Below are the code and all the weights of a small trained network. Each question names an input and a target symbol and asks about switching units off, where a switched-off unit gives its printed mean instead of its output.

import numpy as np


def w(rows, s, z=0):
    codes = np.array(rows[::2]) - 128.0
    scale = np.full(codes.shape[1], s)
    scale[-1] = z or s
    return codes * scale


def norm(h):
    return h / np.sqrt((h * h).mean(-1, keepdims=True) + 1e-5)


def f(y):
    return np.maximum(y, 0)


def softmax(a):
    e = np.exp(a - a.max(-1, keepdims=True))
    return e / e.sum(-1, keepdims=True)


def log_softmax(a):
    a = a - a.max(-1, keepdims=True)
    return a - np.log(np.exp(a).sum(-1, keepdims=True))


def net(x, mask):
    ids = ['ΠΦαζλμσ'.index(c) for c in x.split()]
    T = len(ids)
    res = E[ids] + P[:T]
    r = norm(res)
    for j in range(2):
        rows = slice(2 * j, 2 * j + 2)
        q, k, v = (r @ M[0][rows].T for M in (Q, K, V))
        z = softmax(np.where(np.tri(T) > 0, q @ k.T / 2**0.5, -1e9)) @ v
        o = O[0][rows]
        res = res + np.where(mask[j], z, o[:, -1]) @ o[:, :-1]
    y = f(norm(res) @ A[0][:, :-1].T + A[0][:, -1])
    res = res + np.where(mask[2:10], y, B[0][:, -1]) @ B[0][:, :-1]
    return log_softmax(norm(res)[-1] @ U[:, :-1].T + U[:, -1])


Q, K, V, O, A, B = {}, {}, {}, {}, {}, {}
E = w([
[29,105,114,250,184,155],'Π',
[81,76,35,253,136,110],'Φ',
[77,154,85,193,196,65],'α',
[5,194,182,99,150,118],'ζ',
[160,254,167,143,207,126],'λ',
[80,103,70,92,45,110],'μ',
[249,213,86,134,124,124],'σ',
],0.0076)
P = w([
[155,85,201,146,89,90],'0',
[114,151,155,176,79,62],'1',
[97,195,110,172,53,136],'2',
[144,28,147,52,171,123],'3',
[140,119,141,88,123,12],'4',
[89,199,68,109,95,147],'5',
[135,74,102,9,183,129],'6',
[146,143,114,46,127,51],'7',
[88,202,98,148,75,141],'8',
],0.012)
Q[0] = w([
[159,105,168,93,140,4],'H0',
[120,191,126,137,76,111],'H0',
[158,106,140,137,145,56],'H1',
[128,75,155,97,144,111],'H1',
],0.019)
K[0] = w([
[134,198,16,7,135,152],'H0',
[191,133,184,93,43,113],'H0',
[118,172,75,51,134,167],'H1',
[93,147,34,130,203,128],'H1',
],0.015)
V[0] = w([
[204,205,162,177,238,146],'H0',
[22,172,239,81,148,116],'H0',
[158,145,121,89,105,5],'H1',
[165,153,154,75,76,177],'H1',
],0.013)
O[0] = w([
[188,168,251,210,195,83,54],'H0',
[41,139,192,31,235,244,226],'H0',
[126,114,70,68,192,3,254],'H1',
[119,129,214,50,27,92,89],'H1',
],0.011,0.0068)
A[0] = w([
[169,94,133,106,104,147,126],'N0',
[137,145,108,171,66,92,144],'N1',
[111,206,112,124,122,141,132],'N2',
[253,89,130,101,114,124,148],'N3',
[126,166,219,152,161,119,27],'N4',
[133,138,123,164,120,217,97],'N5',
[170,129,161,102,158,132,115],'N6',
[165,91,76,203,64,152,2],'N7',
],0.022,0.0079)
B[0] = w([
[131,160,105,103,215,46,149],'N0',
[145,191,213,80,140,130,253],'N1',
[166,43,168,186,124,116,205],'N2',
[114,247,194,76,94,8,207],'N3',
[224,41,79,47,99,136,247],'N4',
[113,37,142,185,44,175,180],'N5',
[164,104,56,41,129,133,212],'N6',
[189,175,79,71,135,228,181],'N7',
],0.013,0.0058)
U = w([
[138,69,135,195,77,121,241],'Π',
[196,225,51,120,126,182,121],'Φ',
[133,129,37,184,248,35,99],'α',
[46,175,184,34,197,174,98],'ζ',
[246,6,141,40,146,72,53],'λ',
[69,85,3,57,39,34,82],'μ',
[112,178,195,127,102,20,253],'σ',
],0.0061,0.0041)

Each question gives the input, a string of symbols that net reads in full, and the target symbol t.
The units are the heads (2 rows each of Q, K, V and O) and the neurons (one row each of A and B). Each row of codes is followed by its name. A weight is (code - 128) times the scale printed after its matrix; where a second scale follows, it is the last column's (O, A, B and U).
mask holds one flag per unit, heads first, then neurons. A switched-off unit (its flag False) gives its mean, the last column of its rows in O or B, instead of its output. The means were averaged over made-up inputs and are rounded, as every weight is.
A unit's drop is (log p(t) with every unit on - log p(t) with that unit switched off) / (log p(t) with every unit on - log p(t) with every unit switched off).
The circuit of an input: a set's keep is (log p(t) with only the set's units on - log p(t) with every unit switched off) / (log p(t) with every unit on - log p(t) with every unit switched off). Starting from all 10 units, units are removed one at a time, each time the one whose removal leaves the highest keep (on an exact tie, the one counted first), for as long as the keep stays at least 0.8.
units of the circuit, in order: the units of the circuit, biggest drop first
unit that matters most: the unit with the biggest drop
top k neurons: the k neurons with the biggest drops, biggest first
which heads matter: for each layer, one digit per head in row order, 1 if its drop is at least 0.15 and else 0, layers parted by /
drop when u is switched off: that unit's drop, to one decimal
input Π Π ζ μ μ μ λ Π ζ, target Π: which heads matter : 01
input Π α α σ α σ, target Π: units of the circuit, in order : (H1; N5)
input σ λ ζ μ ζ α α, target α: which heads matter : 11
input α μ ζ μ σ σ, target α: unit that matters most : H1
input α σ σ ζ ζ μ μ σ λ, target α: which heads matter : 01
input α λ μ μ α, target μ: which heads matter : 10
input μ σ α α ζ Φ μ σ, target σ: which heads matter : 10
input ζ λ σ λ Φ, target σ: which heads matter : 10
input Φ σ σ ζ μ Π, target Φ: top 2 neurons : (N7; N1)
input α λ μ λ ζ Φ λ Π ζ, target α: drop when H1 is switched off : 0.8
input μ Π λ, target μ: drop when N3 is switched off : 0.0
input α ζ α Π Π, target α: drop when N1 is switched off : 0.1
input Φ μ ζ Φ λ Φ Φ ζ μ, target Φ: drop when H0 is switched off : 1.3
input ζ Π σ Π σ σ, target ζ: top neuron : (N4)
